Below is a small trained network, with its code and all its weights. Each question gives an input and a class and asks what happens when units are switched off, that is, made to give their printed mean instead of their output.

import numpy as np


def w(rows, s, z=0):
    codes = np.array(rows[::2]) - 128.0
    scale = np.full(codes.shape[1], s)
    scale[-1] = z or s
    return codes * scale


def f(y):
    return np.maximum(y, 0)


def log_softmax(a):
    a = a - a.max(-1, keepdims=True)
    return a - np.log(np.exp(a).sum(-1, keepdims=True))


def net(x, mask):
    res = np.array(x, float).reshape(1, 8) / 4 @ E
    y = f(res @ A[0][:, :-1].T + A[0][:, -1])
    res = res + np.where(mask, y, B[0][:, -1]) @ B[0][:, :-1]
    return log_softmax(res[-1] @ U[:, :-1].T + U[:, -1])


A, B = {}, {}
E = w([
[171,95,193,85,170,143],'x0',
[94,136,85,73,141,101],'x1',
[211,182,171,133,141,131],'x2',
[163,108,1,185,149,124],'x3',
[216,102,68,92,155,63],'x4',
[73,43,135,135,87,124],'x5',
[189,144,85,119,210,208],'x6',
[45,171,204,115,175,53],'x7',
],0.0094)
A[0] = w([
[85,157,157,116,62,141,137],'n1',
[162,124,244,154,66,88,252],'n2',
[173,41,90,173,43,245,111],'n3',
[155,1,226,91,73,128,211],'n4',
[206,182,62,172,121,70,173],'n5',
[165,101,30,106,153,77,205],'n6',
[86,52,125,254,34,94,87],'n7',
[143,140,179,78,217,89,174],'n8',
[166,100,216,106,25,74,208],'n9',
[155,83,139,77,239,226,117],'n10',
[63,187,186,182,143,181,195],'n11',
[167,213,170,166,152,181,121],'n12',
[22,146,140,172,196,186,136],'n13',
[196,91,89,120,140,181,99],'n14',
],0.0087,0.0023)
B[0] = w([
[66,164,161,161,77,100,202],'n1',
[104,144,254,121,146,88,254],'n2',
[129,49,72,134,204,175,237],'n3',
[105,143,201,142,109,98,252],'n4',
[213,232,127,217,152,64,226],'n5',
[161,139,138,186,125,141,242],'n6',
[189,56,152,142,164,149,239],'n7',
[149,105,158,117,169,139,229],'n8',
[93,136,163,90,134,108,250],'n9',
[131,110,137,132,154,155,233],'n10',
[72,119,126,183,101,37,228],'n11',
[147,64,114,152,119,109,213],'n12',
[132,109,86,165,88,84,214],'n13',
[157,74,119,172,139,146,210],'n14',
],0.0097,0.0086)
U = w([
[125,86,166,89,255,152,121],'0',
[147,61,57,186,197,160,117],'1',
[132,207,92,113,100,170,16],'2',
[58,165,145,142,49,90,150],'3',
[202,195,128,189,197,98,252],'4',
],0.0086,0.0033)

Each question gives the input, the list of numbers given to net, and the class t.
The units are the neurons (one row each of A and B). Each row of codes is followed by its name. A weight is (code - 128) times the scale printed after its matrix; where a second scale follows, it is the last column's (A, B and U).
mask holds one flag per neuron, in row order. A switched-off neuron (its flag False) gives its mean, the last column of its row in B, instead of its output. The means were averaged over made-up inputs and are rounded, as every weight is.
A unit's drop is (log p(t) with every unit on - log p(t) with that unit switched off) / (log p(t) with every unit on - log p(t) with every unit switched off).
most important unit: the unit with the biggest drop
top k neurons: the k neurons with the biggest drops, biggest first
drop of u: that unit's drop, to one decimal
input [3,-3,-5,6,-8,-8,-4,0], class 3: most important unit : n11
input [1,-3,-8,-7,4,6,-8,-7], class 0: top 2 neurons : n7, n3
input [8,4,-5,-5,1,-6,-5,-5], class 3: top 4 neurons : n3, n7, n4, n14
input [-4,4,-5,5,-7,5,7,6], class 3: top 3 neurons : n3, n11, n14
input [-8,0,3,6,2,6,-8,-2], class 1: top 2 neurons : n7, n3
input [2,-7,8,-2,3,5,-4,7], class 3: top 2 neurons : n3, n4
input [3,-8,-1,2,2,-5,-3,-6], class 1: top 2 neurons : n3, n14
input [2,-8,5,-7,2,-6,8,1], class 0: drop of n3 : -0.1
input [-1,-7,-6,-1,1,-8,-2,2], class 3: drop of n3 : 0.3
input [2,-4,7,-4,-1,1,5,-6], class 0: drop of n7 : 0.0
input [-6,-8,7,8,-5,7,4,4], class 1: drop of n3 : 0.1
